Here is a tiny trained network, its code and every weight. The questions are about switching its units off for an input and a target symbol, where a switched-off unit gives its printed mean instead of its output.

import numpy as np


def w(rows, s, z=0):
    codes = np.array(rows[::2]) - 128.0
    scale = np.full(codes.shape[1], s)
    scale[-1] = z or s
    return codes * scale


def f(y):
    return np.maximum(y, 0)


def softmax(a):
    e = np.exp(a - a.max(-1, keepdims=True))
    return e / e.sum(-1, keepdims=True)


def log_softmax(a):
    a = a - a.max(-1, keepdims=True)
    return a - np.log(np.exp(a).sum(-1, keepdims=True))


def net(x, mask):
    ids = ['ΓΞΠΨβδεζηθλφω'.index(c) for c in x.split()]
    T = len(ids)
    res = E[ids] + P[:T]
    u = 0
    for l in range(2):
        r = res
        for j in range(3):
            rows = slice(3 * j, 3 * j + 3)
            q, k, v = (r @ M[l][rows].T for M in (Q, K, V))
            z = softmax(np.where(np.tri(T) > 0, q @ k.T / 3**0.5, -1e9)) @ v
            o = O[l][rows]
            res = res + np.where(mask[u + j], z, o[:, -1]) @ o[:, :-1]
        u += 3
        y = f(res @ A[l][:, :-1].T + A[l][:, -1])
        res = res + np.where(mask[u : u + 4], y, B[l][:, -1]) @ B[l][:, :-1]
        u += 4
    return log_softmax(res[-1] @ U[:, :-1].T + U[:, -1])


Q, K, V, O, A, B = {}, {}, {}, {}, {}, {}
E = w([
[132,78,121,115],'Γ',
[69,141,41,164],'Ξ',
[155,75,131,97],'Π',
[208,120,129,159],'Ψ',
[156,90,108,105],'β',
[57,85,224,127],'δ',
[91,98,46,55],'ε',
[49,149,188,197],'ζ',
[112,2,172,118],'η',
[146,75,120,117],'θ',
[66,64,156,44],'λ',
[159,81,114,97],'φ',
[164,48,115,191],'ω',
],0.0094)
P = w([
[58,2,89,215],'0',
[166,73,126,134],'1',
[124,69,113,136],'2',
[104,65,103,126],'3',
[82,66,107,122],'4',
[67,66,103,120],'5',
[46,63,100,115],'6',
[33,68,104,107],'7',
[14,61,100,103],'8',
],0.0049)
Q[0] = w([
[157,161,170,127],'L0H0',
[142,160,166,116],'L0H0',
[165,128,141,147],'L0H0',
[163,247,162,124],'L0H1',
[163,167,146,63],'L0H1',
[118,24,101,118],'L0H1',
[155,189,139,95],'L0H2',
[151,196,123,102],'L0H2',
[156,190,134,100],'L0H2',
],0.014)
K[0] = w([
[173,102,209,138],'L0H0',
[143,96,186,135],'L0H0',
[172,151,146,135],'L0H0',
[253,142,151,155],'L0H1',
[237,111,151,82],'L0H1',
[37,122,110,91],'L0H1',
[200,125,95,115],'L0H2',
[204,114,74,125],'L0H2',
[209,127,77,114],'L0H2',
],0.014)
V[0] = w([
[204,218,143,118],'L0H0',
[55,35,115,143],'L0H0',
[26,119,82,109],'L0H0',
[95,205,96,116],'L0H1',
[82,128,76,27],'L0H1',
[6,98,101,143],'L0H1',
[215,145,84,97],'L0H2',
[110,56,2,173],'L0H2',
[73,142,158,71],'L0H2',
],0.0092)
O[0] = w([
[61,132,91,84,11],'L0H0',
[183,121,158,169,248],'L0H0',
[217,181,138,150,178],'L0H0',
[146,195,69,63,92],'L0H1',
[250,159,190,2,133],'L0H1',
[196,177,149,167,255],'L0H1',
[112,56,108,70,50],'L0H2',
[208,98,124,172,235],'L0H2',
[121,182,210,77,115],'L0H2',
],0.0088,0.0073)
A[0] = w([
[72,142,158,150,122],'L0N0',
[119,46,190,175,147],'L0N1',
[60,244,102,192,94],'L0N2',
[176,196,1,126,253],'L0N3',
],0.0052,0.0023)
B[0] = w([
[169,174,124,136,133],'L0N0',
[129,73,158,192,254],'L0N1',
[147,170,3,208,144],'L0N2',
[250,185,133,197,187],'L0N3',
],0.0052,0.0064)
Q[1] = w([
[172,130,133,139],'L1H0',
[255,106,218,232],'L1H0',
[137,125,169,147],'L1H0',
[146,165,170,158],'L1H1',
[108,81,103,122],'L1H1',
[136,125,106,112],'L1H1',
[147,143,147,142],'L1H2',
[99,119,113,83],'L1H2',
[167,155,161,173],'L1H2',
],0.016)
K[1] = w([
[150,229,127,95],'L1H0',
[110,254,161,98],'L1H0',
[86,184,197,101],'L1H0',
[131,106,96,188],'L1H1',
[106,213,133,32],'L1H1',
[109,104,168,103],'L1H1',
[135,135,132,183],'L1H2',
[106,85,100,64],'L1H2',
[145,159,144,216],'L1H2',
],0.0097)
V[1] = w([
[144,205,1,163],'L1H0',
[43,142,217,193],'L1H0',
[104,218,53,203],'L1H0',
[219,162,193,123],'L1H1',
[105,109,179,56],'L1H1',
[80,7,116,135],'L1H1',
[121,124,5,150],'L1H2',
[101,176,104,73],'L1H2',
[101,189,98,74],'L1H2',
],0.0074)
O[1] = w([
[172,190,55,199,148],'L1H0',
[30,186,219,138,138],'L1H0',
[118,238,95,218,164],'L1H0',
[151,171,176,21,199],'L1H1',
[162,118,225,184,34],'L1H1',
[38,42,147,181,148],'L1H1',
[180,44,2,107,126],'L1H2',
[169,118,158,160,7],'L1H2',
[180,121,158,164,3],'L1H2',
],0.0079,0.022)
A[1] = w([
[215,169,82,108,4],'L1N0',
[102,154,88,65,115],'L1N1',
[82,151,77,74,109],'L1N2',
[121,2,170,44,244],'L1N3',
],0.0052,0.0034)
B[1] = w([
[84,49,180,118,254],'L1N0',
[97,137,95,73,202],'L1N1',
[103,142,84,73,209],'L1N2',
[212,2,169,140,226],'L1N3',
],0.0064,0.0089)
U = w([
[181,110,179,70,87],'Γ',
[140,64,151,254,197],'Ξ',
[194,138,93,56,64],'Π',
[47,87,57,109,32],'Ψ',
[55,153,196,75,142],'β',
[146,122,152,141,81],'δ',
[167,105,155,154,98],'ε',
[175,175,71,164,253],'ζ',
[167,139,199,133,93],'η',
[55,208,166,144,154],'θ',
[153,102,192,170,162],'λ',
[168,108,172,172,172],'φ',
[145,110,157,152,100],'ω',
],0.005,0.0039)

Each question gives the input, a string of symbols that net reads in full, and the target symbol t.
The units are the heads (3 rows each of Q, K, V and O) and the neurons (one row each of A and B). Each row of codes is followed by its name. A weight is (code - 128) times the scale printed after its matrix; where a second scale follows, it is the last column's (O, A, B and U).
mask holds one flag per unit, layer by layer, with each layer's heads first. A switched-off unit (its flag False) gives its mean, the last column of its rows in O or B, instead of its output. The means were averaged over made-up inputs and are rounded, as every weight is.
A unit's drop is (log p(t) with every unit on - log p(t) with that unit switched off) / (log p(t) with every unit on - log p(t) with every unit switched off).
The circuit of an input: a set's keep is (log p(t) with only the set's units on - log p(t) with every unit switched off) / (log p(t) with every unit on - log p(t) with every unit switched off). Starting from the 12 units with the biggest drops (on a tie, the unit counted first), units are removed one at a time, each time the one whose removal leaves the highest keep (on an exact tie, the one counted first), for as long as the keep stays at least 0.8.
circuit, biggest first: the units of the circuit, biggest drop first
unit that matters most: the unit with the biggest drop
k most important neurons of layer l: the k neurons of layer l with the biggest drops, biggest first
heads that matter: for each layer, one digit per head in row order, 1 if its drop is at least 0.15 and else 0, layers parted by /
input ω ω Π Ξ ω θ Ψ, target Ψ: circuit, biggest first : (L0H1 L0H2 L1H2 L1H1)
input ω δ ω ω θ, target β: circuit, biggest first : (L1H0 L0H2)
input Ψ ω Π, target Ξ: unit that matters most : L1H1
input ω δ θ, target Ψ: heads that matter : 011 / 011
input Ξ δ ε δ, target Π: 2 most important neurons of layer 0 : (L0N3 L0N1)
input δ Ψ Ξ, target θ: circuit, biggest first : (L1H2 L0H0 L0H2)
input λ Ξ Ψ ω δ Π ζ λ ζ, target θ: heads that matter : 001 / 100
input Ξ Ξ ω ω ω ω, target Π: heads that matter : 111 / 010
input ζ ζ ω Ψ Ψ Ψ, target θ: heads that matter : 100 / 100
input Ξ Ξ η φ Π Ξ Ψ, target Π: heads that matter : 111 / 010
input ζ Ψ ω φ, target θ: circuit, biggest first : (L1H0 L0H2 L0H1)
input Ψ ω η, target Ξ: heads that matter : 110 / 010
input δ φ ω Ξ δ Ξ, target θ: heads that matter : 101 / 001
input Ψ θ Γ Ξ ω, target Ξ: heads that matter : 111 / 011
input ω ω Π, target Ψ: unit that matters most : L1H2
input δ ω ω Ψ, target β: circuit, biggest first : (L1H0 L0H0 L0H2)
input Ξ ω ζ δ ω Ψ η, target β: circuit, biggest first : (L0H2 L1H0)
input ε ω ζ ω ε η φ, target Π: heads that matter : 110 / 110
input ω Γ Ψ, target Ψ: heads that matter : 011 / 001
input β ζ ω ζ η η Ψ ζ θ, target θ: circuit, biggest first : (L1H0 L0H2 L1N3)
input ω ζ η Ξ ω, target Ψ: unit that matters most : L0H2
input β ω Ψ δ Π φ, target β: heads that matter : 001 / 100
input ζ η η, target θ: circuit, biggest first : (L1H0 L0H2 L0H1)
input η Π ω β ω η Ξ δ Ψ, target β: heads that matter : 101 / 101
input λ ω ω λ ω β Ψ, target Γ: heads that matter : 010 / 110
input λ Ψ ω η η, target Γ: circuit, biggest first : (L1H0 L0H1 L1H1)
